Here is a tiny trained network, its code and every weight. The questions are about switching its units off for an input and a class, where a switched-off unit gives its printed mean instead of its output.

import numpy as np


def w(rows, s, z=0):
    codes = np.array(rows[::2]) - 128.0
    scale = np.full(codes.shape[1], s)
    scale[-1] = z or s
    return codes * scale


def norm(h):
    return h / np.sqrt((h * h).mean(-1, keepdims=True) + 1e-5)


def f(y):
    return np.maximum(y, 0)


def log_softmax(a):
    a = a - a.max(-1, keepdims=True)
    return a - np.log(np.exp(a).sum(-1, keepdims=True))


def net(x, mask):
    res = np.array(x, float).reshape(1, 4) / 4 @ E
    u = 0
    for l in range(2):
        y = f(norm(res) @ A[l][:, :-1].T + A[l][:, -1])
        res = res + np.where(mask[u : u + 3], y, B[l][:, -1]) @ B[l][:, :-1]
        u += 3
    return log_softmax(norm(res)[-1] @ U[:, :-1].T + U[:, -1])


A, B = {}, {}
E = w([
[129,110,173,66,42,28,77,114,73,194],'x0',
[95,17,134,139,136,145,190,192,112,195],'x1',
[154,134,34,151,105,60,49,220,64,150],'x2',
[251,59,179,188,232,85,189,113,56,240],'x3',
],0.012)
A[0] = w([
[127,85,71,153,126,72,111,199,98,155,6],'L0N1',
[152,230,99,123,84,46,3,94,122,105,3],'L0N2',
[138,118,22,151,98,36,47,240,76,151,52],'L0N3',
],0.028,0.0064)
B[0] = w([
[128,87,106,113,96,182,128,211,104,191,192],'L0N1',
[118,168,80,138,109,26,192,132,117,42,234],'L0N2',
[163,118,158,94,150,253,9,122,61,182,251],'L0N3',
],0.016,0.028)
A[1] = w([
[186,117,110,213,253,196,211,142,160,138,34],'L1N1',
[194,69,162,167,162,31,160,129,68,212,4],'L1N2',
[169,113,165,173,155,84,55,91,124,219,140],'L1N3',
],0.031,0.0023)
B[1] = w([
[99,117,97,187,155,187,149,116,117,92,250],'L1N1',
[176,135,151,92,111,2,124,142,168,200,211],'L1N2',
[149,152,209,44,147,129,114,94,178,118,205],'L1N3',
],0.018,0.024)
U = w([
[181,111,175,87,156,47,135,119,177,213,126],'0',
[174,108,117,96,138,193,44,166,57,200,195],'1',
[122,209,83,107,99,61,108,95,103,34,155],'2',
[11,115,168,61,8,148,105,107,212,115,103],'3',
[93,58,85,187,116,126,164,176,151,213,3],'4',
[107,107,113,199,208,191,173,78,177,105,140],'5',
],0.015,0.005)

Each question gives the input, the list of numbers given to net, and the class t.
The units are the neurons (one row each of A and B). Each row of codes is followed by its name. A weight is (code - 128) times the scale printed after its matrix; where a second scale follows, it is the last column's (A, B and U).
mask holds one flag per neuron, layer by layer. A switched-off neuron (its flag False) gives its mean, the last column of its row in B, instead of its output. The means were averaged over made-up inputs and are rounded, as every weight is.
A unit's drop is (log p(t) with every unit on - log p(t) with that unit switched off) / (log p(t) with every unit on - log p(t) with every unit switched off).
The circuit of an input: a set's keep is (log p(t) with only the set's units on - log p(t) with every unit switched off) / (log p(t) with every unit on - log p(t) with every unit switched off). Starting from all 6 units, units are removed one at a time, each time the one whose removal leaves the highest keep (on an exact tie, the one counted first), for as long as the keep stays at least 0.8.
circuit, biggest first: the units of the circuit, biggest drop first
k most important neurons: the k neurons with the biggest drops, biggest first
k most important neurons of layer l: the k neurons of layer l with the biggest drops, biggest first
drop when u is switched off: that unit's drop, to one decimal
input [-7,7,-7,-7], class 5: 2 most important neurons of layer 0 -> (L0N3, L0N2)
input [7,-3,1,-4], class 2: circuit, biggest first -> (L0N2)
input [-4,4,1,-6], class 3: circuit, biggest first -> (L0N3, L0N2)
input [-1,-2,-5,-7], class 2: 3 most important neurons -> (L0N3, L0N1, L1N3)
input [4,5,-1,-7], class 3: 4 most important neurons -> (L0N3, L0N2, L0N1, L1N1)
input [-6,-7,-5,1], class 5: 2 most important neurons of layer 0 -> (L0N3, L0N2)
input [-1,-3,0,3], class 0: 3 most important neurons -> (L1N2, L0N3, L0N2)
input [1,-4,-5,0], class 2: 3 most important neurons -> (L0N3, L1N1, L1N2)
input [-5,-4,0,6], class 5: circuit, biggest first -> (L1N1, L0N3)
input [-3,-7,3,6], class 2: 4 most important neurons -> (L0N2, L0N1, L1N3, L0N3)
input [-6,2,-5,-6], class 5: 2 most important neurons -> (L0N2, L0N3)
input [-4,-2,0,8], class 0: 2 most important neurons -> (L1N2, L0N3)
input [-4,-6,-4,-2], class 2: 2 most important neurons -> (L0N3, L1N1)
input [-7,-4,-5,8], class 5: circuit, biggest first -> (L1N1)
input [-4,7,-6,7], class 5: 2 most important neurons -> (L1N1, L0N2)
input [-6,8,-1,-6], class 5: 2 most important neurons -> (L0N3, L0N2)
input [-8,3,0,7], class 5: drop when L1N1 is switched off -> 2.4
input [2,0,-6,8], class 0: drop when L1N2 is switched off -> 1.1
input [5,-7,-8,7], class 0: drop when L0N3 is switched off -> 0.1
input [4,-4,-6,4], class 0: circuit, biggest first -> (L0N3)
